[[  5  24   1 -12  10  29   8  17  30   5  -6   3   7 -15  -2   2]
 [  6 -16  -4   8  37   2  -9   9  27  13   9  11  -4  14   9  18]]
->
[[ -2   2   5  24   1 -12  10  29   8  17  30   5  -6   3   7 -15]
 [  9  18   6 -16  -4   8  37   2  -9   9  27  13   9  11  -4  14]]

[[-25 -22  15 -15  -6 -11   4]
 [-23  -4   8  -2  -3 -11  19]
 [-22 -13  17 -12  -1  -1  10]
 [  6  18  -4  -3  -6  -5  -2]
 [  7  10  -5  -5  -9  -7  -7]
 [ -4  13   1  -1  -6 -14  23]
 [-22 -28  11 -10  -8 -12  13]
 [ 19 -12 -15  -7  -9   0 -31]]
->
[[-11   4 -25 -22  15 -15  -6]
 [-11  19 -23  -4   8  -2  -3]
 [ -1  10 -22 -13  17 -12  -1]
 [ -5  -2   6  18  -4  -3  -6]
 [ -7  -7   7  10  -5  -5  -9]
 [-14  23  -4  13   1  -1  -6]
 [-12  13 -22 -28  11 -10  -8]
 [  0 -31  19 -12 -15  -7  -9]]

[[-16   0 -20  13]
 [ -2   2  -7   5]
 [-18 -43  -5 -31]
 [-22  -1 -24  16]
 [-16   0 -20  13]
 [-15   0 -19  12]
 [-14 -32   1 -24]
 [ -5 -13   6 -10]]
->
[[-20  13 -16   0]
 [ -7   5  -2   2]
 [ -5 -31 -18 -43]
 [-24  16 -22  -1]
 [-20  13 -16   0]
 [-19  12 -15   0]
 [  1 -24 -14 -32]
 [  6 -10  -5 -13]]

[[ -1  -4  12  20  16]
 [ -5 -30 -11 -19 -24]
 [ 38 -38 -21 -35 -18]
 [ 25   3 -26  -3 -10]
 [-25 -40  14  19  15]
 [-40 -31  34  37  29]]
->
[[ 20  16  -1  -4  12]
 [-19 -24  -5 -30 -11]
 [-35 -18  38 -38 -21]
 [ -3 -10  25   3 -26]
 [ 19  15 -25 -40  14]
 [ 37  29 -40 -31  34]]

[[  5  17   0  28  32  -4   3   1  15  25  30  27  -4]
 [  3  21  -4  28  31   6 -14  -9  35  31  29  20   9]
 [ 12   9  -4   9   6   6  -4   2  12   4  10   4  11]
 [  2  23  -2  38  38 -14   5  -2  24  28  30  36  -8]
 [ -8   6   0  22  16 -21   9  -5  10   7   9  22  -9]]
->
[[ 27  -4   5  17   0  28  32  -4   3   1  15  25  30]
 [ 20   9   3  21  -4  28  31   6 -14  -9  35  31  29]
 [  4  11  12   9  -4   9   6   6  -4   2  12   4  10]
 [ 36  -8   2  23  -2  38  38 -14   5  -2  24  28  30]
 [ 22  -9  -8   6   0  22  16 -21   9  -5  10   7   9]]

[[ 16  16   1  -9  10   6]
 [  5  -8   2   0   3   0]
 [-29  -4  -5   8  10 -25]
 [-18 -13  10  11  13   8]
 [  9   2  -9  -2  27  12]
 [ -5  26 -15 -11 -19   6]
 [-30  -6   9   8  11 -12]
 [ -1   5   1 -14   8  -6]
 [-13  -6   7   4  18 -18]
 [ -4  -8   2  11   0  -3]
 [ 17  14 -19 -14 -13  41]
 [ 20   8   5 -13  20  13]]
->
[[ 10   6  16  16   1  -9]
 [  3   0   5  -8   2   0]
 [ 10 -25 -29  -4  -5   8]
 [ 13   8 -18 -13  10  11]
 [ 27  12   9   2  -9  -2]
 [-19   6  -5  26 -15 -11]
 [ 11 -12 -30  -6   9   8]
 [  8  -6  -1   5   1 -14]
 [ 18 -18 -13  -6   7   4]
 [  0  -3  -4  -8   2  11]
 [-13  41  17  14 -19 -14]
 [ 20  13  20   8   5 -13]]
---
[[ 24  26  36  -5  -8  -2  -8]
 [ 16  26  23   9 -19   6  12]]
->
[[ 12   6 -19   9  23  26  16]
 [ -8  -2  -8  -5  36  26  24]]

[[ 19 -14   8  10  -6   7 -11 -15  -3  -7   2]
 [ -8  -7  -2 -14  -7   3 -14 -12 -13  -4 -11]
 [-12   5 -19  -9  12   1   1 -11   7  -5  -4]
 [ 10   5 -19  19  11   0  -2  -2   2 -14  20]
 [  3   9  10   0   5  -4  -1 -13  35  15  -6]
 [-13   3 -43   5   4   2  -3 -11  16   0   2]
 [  8  12   0   9   8  -8  -2  -1  -2  -5   6]
 [  2   0  23   1 -14  -2   6   3 -20 -12   4]]
->
[[  4 -12 -20   3   6  -2 -14   1  23   0   2]
 [  6  -5  -2  -1  -2  -8   8   9   0  12   8]
 [  2   0  16 -11  -3   2   4   5 -43   3 -13]
 [ -6  15  35 -13  -1  -4   5   0  10   9   3]
 [ 20 -14   2  -2  -2   0  11  19 -19   5  10]
 [ -4  -5   7 -11   1   1  12  -9 -19   5 -12]
 [-11  -4 -13 -12 -14   3  -7 -14  -2  -7  -8]
 [  2  -7  -3 -15 -11   7  -6  10   8 -14  19]]

[[  4   3  -4]
 [ -8  24 -12]
 [-10  10  -4]
 [ 34 -15 -10]
 [ 13  -3  19]
 [ 21 -21   4]
 [ 27   0  12]
 [ 20 -21   6]
 [  4  -4 -10]
 [ -2 -20 -20]
 [ 25   7  -3]
 [  9  -4 -22]]
->
[[-22  -4   9]
 [ -3   7  25]
 [-20 -20  -2]
 [-10  -4   4]
 [  6 -21  20]
 [ 12   0  27]
 [  4 -21  21]
 [ 19  -3  13]
 [-10 -15  34]
 [ -4  10 -10]
 [-12  24  -8]
 [ -4   3   4]]

[[  7   0  12  17   9  20  19  15  17  -1  -8  -3 -14  17  -9  11]
 [ 10   7  11  12  12  18  27  18  16  -2   2   9   0  16   1  20]
 [  2   9  -7 -12  -2 -11   2   1 -11   1  24  15  35 -13  31   6]]
->
[[  6  31 -13  35  15  24   1 -11   1   2 -11  -2 -12  -7   9   2]
 [ 20   1  16   0   9   2  -2  16  18  27  18  12  12  11   7  10]
 [ 11  -9  17 -14  -3  -8  -1  17  15  19  20   9  17  12   0   7]]

[[  0   6   9  -6   6   0   4  10  16  -1  -1   8]
 [  0   7  10  -7   7   0   5  11  18  -1  -1   8]
 [  2   6   9  13   8   0   4   9   9  -5  -2  15]
 [  1   8  11   1   8   1   5  12  16  -3  -2  13]
 [  5  -5  -8  40  -2   0  -4 -10 -26  -8  -1   8]]
->
[[  8  -1  -8 -26 -10  -4   0  -2  40  -8  -5   5]
 [ 13  -2  -3  16  12   5   1   8   1  11   8   1]
 [ 15  -2  -5   9   9   4   0   8  13   9   6   2]
 [  8  -1  -1  18  11   5   0   7  -7  10   7   0]
 [  8  -1  -1  16  10   4   0   6  -6   9   6   0]]

[[  8 -26 -16 -40  -1  34   5   4   0  26  -6  11   1 -25  -5   5]
 [  7  -8  -8 -10  18  11  -1  15 -15   7   5  23 -17 -11 -13  -2]
 [  4   2   4   0 -18  -6  -4 -19  17  -3  -4 -17  11   9  13  -3]
 [ 13  11   6  19 -15 -10  -1 -14  18 -16   3  30  11   8 -16  -3]
 [ -2  22  14  28 -16 -30  -2 -18  15 -27  -2 -19  15  29   9  -3]]
->
[[ -3   9  29  15 -19  -2 -27  15 -18  -2 -30 -16  28  14  22  -2]
 [ -3 -16   8  11  30   3 -16  18 -14  -1 -10 -15  19   6  11  13]
 [ -3  13   9  11 -17  -4  -3  17 -19  -4  -6 -18   0   4   2   4]
 [ -2 -13 -11 -17  23   5   7 -15  15  -1  11  18 -10  -8  -8   7]
 [  5  -5 -25   1  11  -6  26   0   4   5  34  -1 -40 -16 -26   8]]
